Here is a tiny trained network, its code and every weight. The questions are about switching its units off for an input and a target symbol, where a switched-off unit gives its printed mean instead of its output.

import numpy as np


def w(rows, s, z=0):
    codes = np.array(rows[::2]) - 128.0
    scale = np.full(codes.shape[1], s)
    scale[-1] = z or s
    return codes * scale


def norm(h):
    return h / np.sqrt((h * h).mean(-1, keepdims=True) + 1e-5)


def softmax(a):
    e = np.exp(a - a.max(-1, keepdims=True))
    return e / e.sum(-1, keepdims=True)


def log_softmax(a):
    a = a - a.max(-1, keepdims=True)
    return a - np.log(np.exp(a).sum(-1, keepdims=True))


def net(x, mask):
    ids = ['ΔΘΠΨΩαεζηφ'.index(c) for c in x.split()]
    T = len(ids)
    res = E[ids] + P[:T]
    u = 0
    for l in range(3):
        r = norm(res)
        for j in range(2):
            rows = slice(3 * j, 3 * j + 3)
            q, k, v = (r @ M[l][rows].T for M in (Q, K, V))
            z = softmax(np.where(np.tri(T) > 0, q @ k.T / 3**0.5, -1e9)) @ v
            o = O[l][rows]
            res = res + np.where(mask[u + j], z, o[:, -1]) @ o[:, :-1]
        u += 2
    return log_softmax(norm(res)[-1] @ U[:, :-1].T + U[:, -1])


Q, K, V, O = {}, {}, {}, {}
E = w([
[85,155,109,123,117],'Δ',
[74,155,111,133,124],'Θ',
[138,155,153,116,188],'Π',
[71,154,113,145,123],'Ψ',
[71,153,113,113,121],'Ω',
[178,107,118,56,31],'α',
[156,129,145,126,114],'ε',
[86,143,46,177,151],'ζ',
[163,174,119,171,3],'η',
[132,187,179,140,92],'φ',
],0.025)
P = w([
[69,164,21,17,65],'0',
[175,173,47,118,154],'1',
[189,228,44,114,163],'2',
[163,242,49,110,188],'3',
[155,239,82,106,181],'4',
[127,237,98,96,169],'5',
[113,229,134,127,172],'6',
[98,229,182,120,155],'7',
[79,254,237,144,160],'8',
[59,242,245,158,176],'9',
[61,224,249,168,178],'10',
[78,210,244,186,190],'11',
],0.0046)
Q[0] = w([
[173,180,115,196,19],'L0H0',
[171,84,112,68,164],'L0H0',
[136,142,1,77,127],'L0H0',
[185,50,98,100,109],'L0H1',
[113,8,116,185,136],'L0H1',
[117,106,88,157,211],'L0H1',
],0.0091)
K[0] = w([
[131,200,203,199,94],'L0H0',
[140,117,86,157,185],'L0H0',
[182,227,138,108,178],'L0H0',
[173,34,48,171,61],'L0H1',
[93,47,5,111,143],'L0H1',
[140,71,94,104,165],'L0H1',
],0.011)
V[0] = w([
[193,169,35,96,175],'L0H0',
[140,92,149,9,167],'L0H0',
[111,147,254,216,108],'L0H0',
[103,97,53,148,79],'L0H1',
[13,114,79,193,116],'L0H1',
[230,88,149,221,50],'L0H1',
],0.0076)
O[0] = w([
[122,18,153,125,115,162],'L0H0',
[177,153,152,74,130,3],'L0H0',
[175,210,2,133,166,158],'L0H0',
[164,79,245,165,44,65],'L0H1',
[121,192,236,164,95,88],'L0H1',
[200,132,93,141,145,84],'L0H1',
],0.0083,0.0044)
Q[1] = w([
[184,146,139,151,39],'L1H0',
[142,23,123,115,187],'L1H0',
[216,105,113,162,150],'L1H0',
[88,164,113,111,53],'L1H1',
[217,137,145,116,144],'L1H1',
[85,130,167,141,250],'L1H1',
],0.012)
K[1] = w([
[61,102,132,6,253],'L1H0',
[78,74,67,172,37],'L1H0',
[107,9,128,1,86],'L1H0',
[175,243,220,195,28],'L1H1',
[172,119,185,85,173],'L1H1',
[62,122,106,162,226],'L1H1',
],0.0086)
V[1] = w([
[75,114,102,145,145],'L1H0',
[120,134,197,163,255],'L1H0',
[129,65,176,127,199],'L1H0',
[109,76,47,153,159],'L1H1',
[124,183,133,178,174],'L1H1',
[77,174,145,128,242],'L1H1',
],0.0097)
O[1] = w([
[162,80,193,145,160,141],'L1H0',
[145,196,94,29,2,25],'L1H0',
[88,65,125,89,34,3],'L1H0',
[32,107,168,164,75,120],'L1H1',
[140,71,97,114,99,150],'L1H1',
[138,7,36,100,143,94],'L1H1',
],0.0092,0.0057)
Q[2] = w([
[100,149,94,101,186],'L2H0',
[112,48,108,115,102],'L2H0',
[163,234,111,119,178],'L2H0',
[151,251,118,143,208],'L2H1',
[154,125,102,126,165],'L2H1',
[164,108,125,190,112],'L2H1',
],0.014)
K[2] = w([
[124,136,136,189,120],'L2H0',
[104,25,147,166,75],'L2H0',
[155,248,132,145,146],'L2H0',
[104,243,62,173,155],'L2H1',
[121,174,136,96,107],'L2H1',
[147,115,116,100,123],'L2H1',
],0.016)
V[2] = w([
[129,145,128,77,179],'L2H0',
[120,154,90,145,73],'L2H0',
[8,124,121,116,159],'L2H0',
[116,137,175,98,208],'L2H1',
[114,126,182,137,165],'L2H1',
[112,90,128,155,144],'L2H1',
],0.014)
O[2] = w([
[126,181,116,76,133,68],'L2H0',
[142,119,203,163,97,249],'L2H0',
[108,150,43,182,198,74],'L2H0',
[132,119,81,46,101,220],'L2H1',
[185,88,83,74,91,252],'L2H1',
[102,10,109,120,101,67],'L2H1',
],0.011,0.0022)
U = w([
[228,255,19,115,228,36],'Δ',
[59,134,96,74,165,85],'Θ',
[229,23,83,53,205,254],'Π',
[27,140,81,138,120,13],'Ψ',
[80,110,138,67,168,71],'Ω',
[161,90,186,19,167,170],'α',
[233,72,48,155,162,99],'ε',
[102,31,82,211,105,156],'ζ',
[100,122,77,183,85,99],'η',
[210,151,198,239,156,166],'φ',
],0.0098,0.0072)

Each question gives the input, a string of symbols that net reads in full, and the target symbol t.
The units are the heads (3 rows each of Q, K, V and O). Each row of codes is followed by its name. A weight is (code - 128) times the scale printed after its matrix; where a second scale follows, it is the last column's (O and U).
mask holds one flag per head, layer by layer. A switched-off head (its flag False) gives its mean, the last column of its rows in O, instead of its output. The means were averaged over made-up inputs and are rounded, as every weight is.
A unit's drop is (log p(t) with every unit on - log p(t) with that unit switched off) / (log p(t) with every unit on - log p(t) with every unit switched off).
The circuit of an input: a set's keep is (log p(t) with only the set's units on - log p(t) with every unit switched off) / (log p(t) with every unit on - log p(t) with every unit switched off). Starting from all 6 units, units are removed one at a time, each time the one whose removal leaves the highest keep (on an exact tie, the one counted first), for as long as the keep stays at least 0.8.
units of the circuit, in order: the units of the circuit, biggest drop first
most important unit: the unit with the biggest drop
which heads matter: for each layer, one digit per head in row order, 1 if its drop is at least 0.15 and else 0, layers parted by /
input ε Θ ζ Θ Ψ, target ζ: units of the circuit, in order	[L1H1]
input Θ η Δ, target φ: which heads matter	10 / 00 / 00
input ζ η η Δ ζ η φ ε Ω, target Δ: units of the circuit, in order	[L1H0 L0H0]
input ζ Θ Θ, target ζ: which heads matter	10 / 00 / 11
input Ψ α ε Θ η Δ, target φ: which heads matter	10 / 11 / 00
input ε Ω Π α, target α: which heads matter	00 / 01 / 00
input φ Π η ζ α, target α: units of the circuit, in order	[L1H1 L2H0]
input ζ ζ ε Ω, target ζ: which heads matter	00 / 10 / 01
input Ω ε η Ψ, target φ: units of the circuit, in order	[L1H1 L0H1 L2H0]
input Ψ Δ Θ α α Ψ, target α: units of the circuit, in order	[L0H1 L1H1 L2H1]
input Ω ε Ω, target Π: units of the circuit, in order	[L0H0 L2H1]
input φ η Δ α φ Π, target Π: which heads matter	00 / 01 / 00
input Ψ η Ψ, target φ: which heads matter	01 / 00 / 00
input ε ε ε Θ Ω Δ η φ φ η Δ, target Δ: most important unit	L1H0
input η α ζ Ω ε ε Θ Δ, target Π: which heads matter	01 / 10 / 01
input ζ Θ Ω Ω α η Ω, target φ: units of the circuit, in order	[L0H0 L1H0 L2H1]
input Δ η ζ Θ ε ε φ η η η Δ Ω, target φ: which heads matter	10 / 11 / 11
input α Ω Θ, target α: units of the circuit, in order	[L0H1 L0H0 L2H1]
input Ω Δ Ω Δ ε, target Π: which heads matter	10 / 00 / 01
input Ω Δ Ω φ ε φ φ φ ε Θ, target Δ: units of the circuit, in order	[L0H0 L1H0]
input Θ Θ Θ φ ζ Ψ ε α α φ ε α, target Δ: units of the circuit, in order	[L0H0]
input Δ Δ Θ, target Ψ: which heads matter	11 / 11 / 11
input α φ φ φ Θ ε Θ φ η η, target Δ: which heads matter	10 / 00 / 00
